Here is a tiny trained network, its code and every weight. The questions are about switching its units off for an input and a class, where a switched-off unit gives its printed mean instead of its output.

import numpy as np


def w(rows, s, z=0):
    codes = np.array(rows[::2]) - 128.0
    scale = np.full(codes.shape[1], s)
    scale[-1] = z or s
    return codes * scale


def norm(h):
    return h / np.sqrt((h * h).mean(-1, keepdims=True) + 1e-5)


def f(y):
    return y / 2 * (1 + np.tanh(0.7978845608 * (y + 0.044715 * y**3)))


def log_softmax(a):
    a = a - a.max(-1, keepdims=True)
    return a - np.log(np.exp(a).sum(-1, keepdims=True))


def net(x, mask):
    res = np.array(x, float).reshape(1, 6) / 4 @ E
    u = 0
    for l in range(2):
        y = f(norm(res) @ A[l][:, :-1].T + A[l][:, -1])
        res = res + np.where(mask[u : u + 8], y, B[l][:, -1]) @ B[l][:, :-1]
        u += 8
    return log_softmax(norm(res)[-1] @ U[:, :-1].T + U[:, -1])


A, B = {}, {}
E = w([
[117,173,122,131,129,94,214,143,67],'x0',
[38,208,178,2,112,204,134,49,104],'x1',
[186,185,139,149,142,114,98,110,134],'x2',
[78,157,149,139,5,110,136,161,29],'x3',
[177,210,186,103,76,146,61,113,84],'x4',
[52,160,105,171,81,108,43,90,127],'x5',
],0.00098)
A[0] = w([
[65,128,156,128,107,172,46,99,117,53],'0.n0',
[84,131,171,82,116,208,73,92,136,2],'0.n1',
[62,167,165,72,64,129,164,115,62,85],'0.n2',
[152,156,154,123,34,105,91,137,55,88],'0.n3',
[118,68,95,181,131,100,165,193,99,66],'0.n4',
[183,58,127,77,181,172,184,122,182,50],'0.n5',
[106,67,79,190,136,127,115,159,167,42],'0.n6',
[109,103,93,73,217,153,251,103,156,70],'0.n7',
],0.0029,0.0019)
B[0] = w([
[133,122,95,51,120,113,116,119,197,149],'0.n0',
[108,88,50,112,49,109,122,172,150,144],'0.n1',
[234,147,142,148,127,198,97,145,91,237],'0.n2',
[82,152,149,114,183,171,210,184,112,173],'0.n3',
[91,107,86,128,56,86,133,149,141,147],'0.n4',
[138,98,196,64,125,155,109,251,89,178],'0.n5',
[157,111,113,103,56,114,179,164,39,138],'0.n6',
[32,110,188,137,200,169,168,127,190,254],'0.n7',
],0.0025,0.0013)
A[1] = w([
[104,80,63,188,78,64,153,140,107,55],'1.n0',
[171,159,155,77,84,163,160,136,76,49],'1.n1',
[244,80,127,173,156,87,103,185,143,60],'1.n2',
[75,51,152,71,160,161,189,183,144,25],'1.n3',
[47,161,143,162,175,139,182,67,154,17],'1.n4',
[143,175,197,76,170,192,86,53,174,110],'1.n5',
[74,140,93,49,44,163,42,79,161,4],'1.n6',
[128,31,90,150,172,105,91,106,252,107],'1.n7',
],0.0034,0.0015)
B[1] = w([
[152,48,103,124,74,51,185,179,133,166],'1.n0',
[24,149,108,190,73,192,125,158,59,150],'1.n1',
[98,84,80,46,115,193,57,4,83,169],'1.n2',
[172,138,173,120,173,85,128,131,168,201],'1.n3',
[101,122,71,188,99,167,107,38,153,147],'1.n4',
[119,99,102,173,96,62,148,159,130,253],'1.n5',
[166,104,55,63,130,162,72,223,226,192],'1.n6',
[122,181,163,128,94,153,167,139,50,227],'1.n7',
],0.0031,0.002)
U = w([
[187,216,117,192,151,49,65,66,147,4],'0',
[199,64,104,67,144,173,51,18,48,123],'1',
[148,40,73,169,48,2,188,170,86,147],'2',
[130,88,244,75,246,139,197,171,177,199],'3',
[44,159,102,197,166,139,183,33,193,2],'4',
[123,151,56,50,79,167,39,208,244,185],'5',
[84,232,158,169,57,206,146,189,25,172],'6',
],0.009,0.0021)

Each question gives the input, the list of numbers given to net, and the class t.
The units are the neurons (one row each of A and B). Each row of codes is followed by its name. A weight is (code - 128) times the scale printed after its matrix; where a second scale follows, it is the last column's (A, B and U).
mask holds one flag per neuron, layer by layer. A switched-off neuron (its flag False) gives its mean, the last column of its row in B, instead of its output. The means were averaged over made-up inputs and are rounded, as every weight is.
A unit's drop is (log p(t) with every unit on - log p(t) with that unit switched off) / (log p(t) with every unit on - log p(t) with every unit switched off).
The circuit of an input: a set's keep is (log p(t) with only the set's units on - log p(t) with every unit switched off) / (log p(t) with every unit on - log p(t) with every unit switched off). Starting from the 12 units with the biggest drops (on a tie, the unit counted first), units are removed one at a time, each time the one whose removal leaves the highest keep (on an exact tie, the one counted first), for as long as the keep stays at least 0.8.
units of the circuit, in order: the units of the circuit, biggest drop first
most important unit: the unit with the biggest drop
k most important neurons: the k neurons with the biggest drops, biggest first
top k neurons in layer l: the k neurons of layer l with the biggest drops, biggest first
drop when u is switched off: that unit's drop, to one decimal
input [2,7,2,-6,4,-1], class 5: units of the circuit, in order : (0.n1 1.n6)
input [-3,6,-2,4,-2,-4], class 5: units of the circuit, in order : (0.n1 1.n6)
input [1,1,4,-3,8,-7], class 6: units of the circuit, in order : (1.n1)
input [4,0,-5,6,-8,-8], class 3: 2 most important neurons : (0.n7 1.n3)
input [8,2,2,4,-7,-4], class 4: 2 most important neurons : (1.n4 0.n7)
input [-6,5,-4,6,8,7], class 5: 2 most important neurons : (1.n6 0.n0)
input [-3,2,-6,6,6,4], class 5: 2 most important neurons : (1.n6 0.n0)
input [4,2,0,3,-7,-1], class 4: 3 most important neurons : (1.n4 0.n7 0.n5)
input [4,0,8,2,-2,3], class 0: top 4 neurons in layer 0 : (0.n5 0.n6 0.n7 0.n1)
input [-6,-6,8,6,3,3], class 1: 2 most important neurons : (1.n2 1.n5)
input [-2,1,0,5,-7,-4], class 3: 3 most important neurons : (0.n7 1.n3 1.n5)
input [-2,7,5,2,8,3], class 5: 4 most important neurons : (1.n6 0.n0 0.n1 1.n7)
input [-3,1,6,5,7,6], class 5: top 2 neurons in layer 0 : (0.n0 0.n6)
input [7,-4,8,-4,1,0], class 1: most important unit : 1.n2
input [-8,1,-4,8,-8,-7], class 3: 2 most important neurons : (1.n3 1.n5)
input [-4,-6,7,-2,-3,1], class 1: drop when 1.n2 is switched off : 1.2
input [2,-7,8,-3,3,3], class 1: drop when 1.n2 is switched off : 0.8
input [2,-5,2,-4,2,-1], class 1: drop when 1.n2 is switched off : 0.7
